Below is a small trained network, with its code and all its weights. Each question gives an input and a class and asks what happens when units are switched off, that is, made to give their printed mean instead of their output.

import numpy as np


def w(rows, s, z=0):
    codes = np.array(rows[::2]) - 128.0
    scale = np.full(codes.shape[1], s)
    scale[-1] = z or s
    return codes * scale


def f(y):
    return y / 2 * (1 + np.tanh(0.7978845608 * (y + 0.044715 * y**3)))


def log_softmax(a):
    a = a - a.max(-1, keepdims=True)
    return a - np.log(np.exp(a).sum(-1, keepdims=True))


def net(x, mask):
    res = np.array(x, float).reshape(1, 8) / 4 @ E
    y = f(res @ A[0][:, :-1].T + A[0][:, -1])
    res = res + np.where(mask, y, B[0][:, -1]) @ B[0][:, :-1]
    return log_softmax(res[-1] @ U[:, :-1].T + U[:, -1])


A, B = {}, {}
E = w([
[160,215,233],'x0',
[129,128,127],'x1',
[127,129,128],'x2',
[128,128,128],'x3',
[128,127,129],'x4',
[128,128,129],'x5',
[237,160,57],'x6',
[210,2,189],'x7',
],0.009)
A[0] = w([
[136,124,149,79],'n0',
[90,139,215,221],'n1',
[187,47,153,207],'n2',
[124,138,134,111],'n3',
[83,191,149,49],'n4',
[118,125,162,166],'n5',
[97,176,133,164],'n6',
[162,108,59,42],'n7',
[111,171,128,197],'n8',
[65,60,68,146],'n9',
[100,131,182,199],'n10',
[184,198,181,148],'n11',
[129,132,123,86],'n12',
[108,117,117,55],'n13',
[103,116,110,93],'n14',
[229,173,103,23],'n15',
[129,71,83,90],'n16',
[136,140,94,84],'n17',
[145,116,111,72],'n18',
[110,152,110,199],'n19',
[151,150,153,143],'n20',
[113,158,6,215],'n21',
[25,66,149,254],'n22',
[142,126,64,198],'n23',
[144,121,67,146],'n24',
[132,119,184,128],'n25',
[134,95,113,65],'n26',
[113,159,87,250],'n27',
[96,105,121,66],'n28',
[90,117,128,157],'n29',
[84,88,104,89],'n30',
[79,177,184,11],'n31',
[148,118,56,117],'n32',
[137,108,112,69],'n33',
[169,54,188,116],'n34',
[167,110,46,85],'n35',
[193,27,214,86],'n36',
[124,141,139,121],'n37',
[98,128,190,197],'n38',
[117,152,102,212],'n39',
[190,64,135,164],'n40',
[173,162,131,35],'n41',
],0.018,0.0042)
B[0] = w([
[130,141,130,132],'n0',
[86,109,243,209],'n1',
[5,198,99,229],'n2',
[136,139,133,129],'n3',
[157,222,176,177],'n4',
[120,123,162,153],'n5',
[179,162,165,174],'n6',
[43,80,98,169],'n7',
[178,147,172,168],'n8',
[200,247,64,204],'n9',
[100,113,193,179],'n10',
[192,238,166,197],'n11',
[130,129,122,124],'n12',
[137,142,109,129],'n13',
[143,140,118,138],'n14',
[144,238,15,188],'n15',
[22,159,75,174],'n16',
[136,108,128,142],'n17',
[104,123,104,134],'n18',
[157,129,169,159],'n19',
[156,161,153,150],'n20',
[210,21,233,225],'n21',
[229,250,123,231],'n22',
[147,56,164,178],'n23',
[130,63,153,169],'n24',
[143,136,171,166],'n25',
[91,143,85,142],'n26',
[163,93,198,180],'n27',
[142,159,97,140],'n28',
[127,166,139,152],'n29',
[167,197,80,161],'n30',
[108,178,249,177],'n31',
[123,59,157,174],'n32',
[100,129,97,134],'n33',
[46,97,155,218],'n34',
[56,61,146,183],'n35',
[3,76,214,254],'n36',
[138,140,143,133],'n37',
[108,111,201,186],'n38',
[160,112,172,162],'n39',
[38,213,89,207],'n40',
[169,172,102,146],'n41',
],0.031,0.016)
U = w([
[254,170,111,211],'0',
[75,38,212,131],'1',
[67,245,105,240],'2',
[28,56,23,32],'3',
[151,143,178,2],'4',
],0.0069,0.0055)

Each question gives the input, the list of numbers given to net, and the class t.
The units are the neurons (one row each of A and B). Each row of codes is followed by its name. A weight is (code - 128) times the scale printed after its matrix; where a second scale follows, it is the last column's (A, B and U).
mask holds one flag per neuron, in row order. A switched-off neuron (its flag False) gives its mean, the last column of its row in B, instead of its output. The means were averaged over made-up inputs and are rounded, as every weight is.
A unit's drop is (log p(t) with every unit on - log p(t) with that unit switched off) / (log p(t) with every unit on - log p(t) with every unit switched off).
The circuit of an input: a set's keep is (log p(t) with only the set's units on - log p(t) with every unit switched off) / (log p(t) with every unit on - log p(t) with every unit switched off). Starting from the 12 units with the biggest drops (on a tie, the unit counted first), units are removed one at a time, each time the one whose removal leaves the highest keep (on an exact tie, the one counted first), for as long as the keep stays at least 0.8.
units of the circuit, in order: the units of the circuit, biggest drop first
most important unit: the unit with the biggest drop
top k neurons: the k neurons with the biggest drops, biggest first
drop of u: that unit's drop, to one decimal
input [8,-5,8,4,-3,5,3,-1], class 0: units of the circuit, in order	n2, n36
input [-4,-4,5,-3,-1,0,-7,0], class 0: units of the circuit, in order	n2, n22
input [-8,3,7,5,-5,6,5,0], class 1: top 3 neurons	n21, n23, n32
input [0,7,8,5,-5,-5,6,-2], class 1: most important unit	n22
input [3,-7,5,1,5,-2,0,-1], class 4: top 4 neurons	n22, n9, n36, n2
input [8,8,8,-6,-8,-2,-7,0], class 4: top 2 neurons	n11, n4
input [-5,-8,-8,-5,-4,5,2,0], class 1: top 2 neurons	n21, n15
input [2,0,-7,-2,2,8,-1,-1], class 4: top 3 neurons	n36, n9, n22
input [2,-3,1,3,5,1,-1,3], class 1: top 2 neurons	n9, n15
input [-5,-3,-5,-4,6,-8,1,4], class 3: drop of n11	0.1
input [-2,1,8,8,-2,6,2,-7], class 1: drop of n22	0.1
input [0,2,3,0,-6,1,7,0], class 1: drop of n22	1.4
input [0,-2,3,-4,-4,3,3,-3], class 1: drop of n9	1.2
input [2,7,6,4,-6,2,-5,1], class 1: most important unit	n9
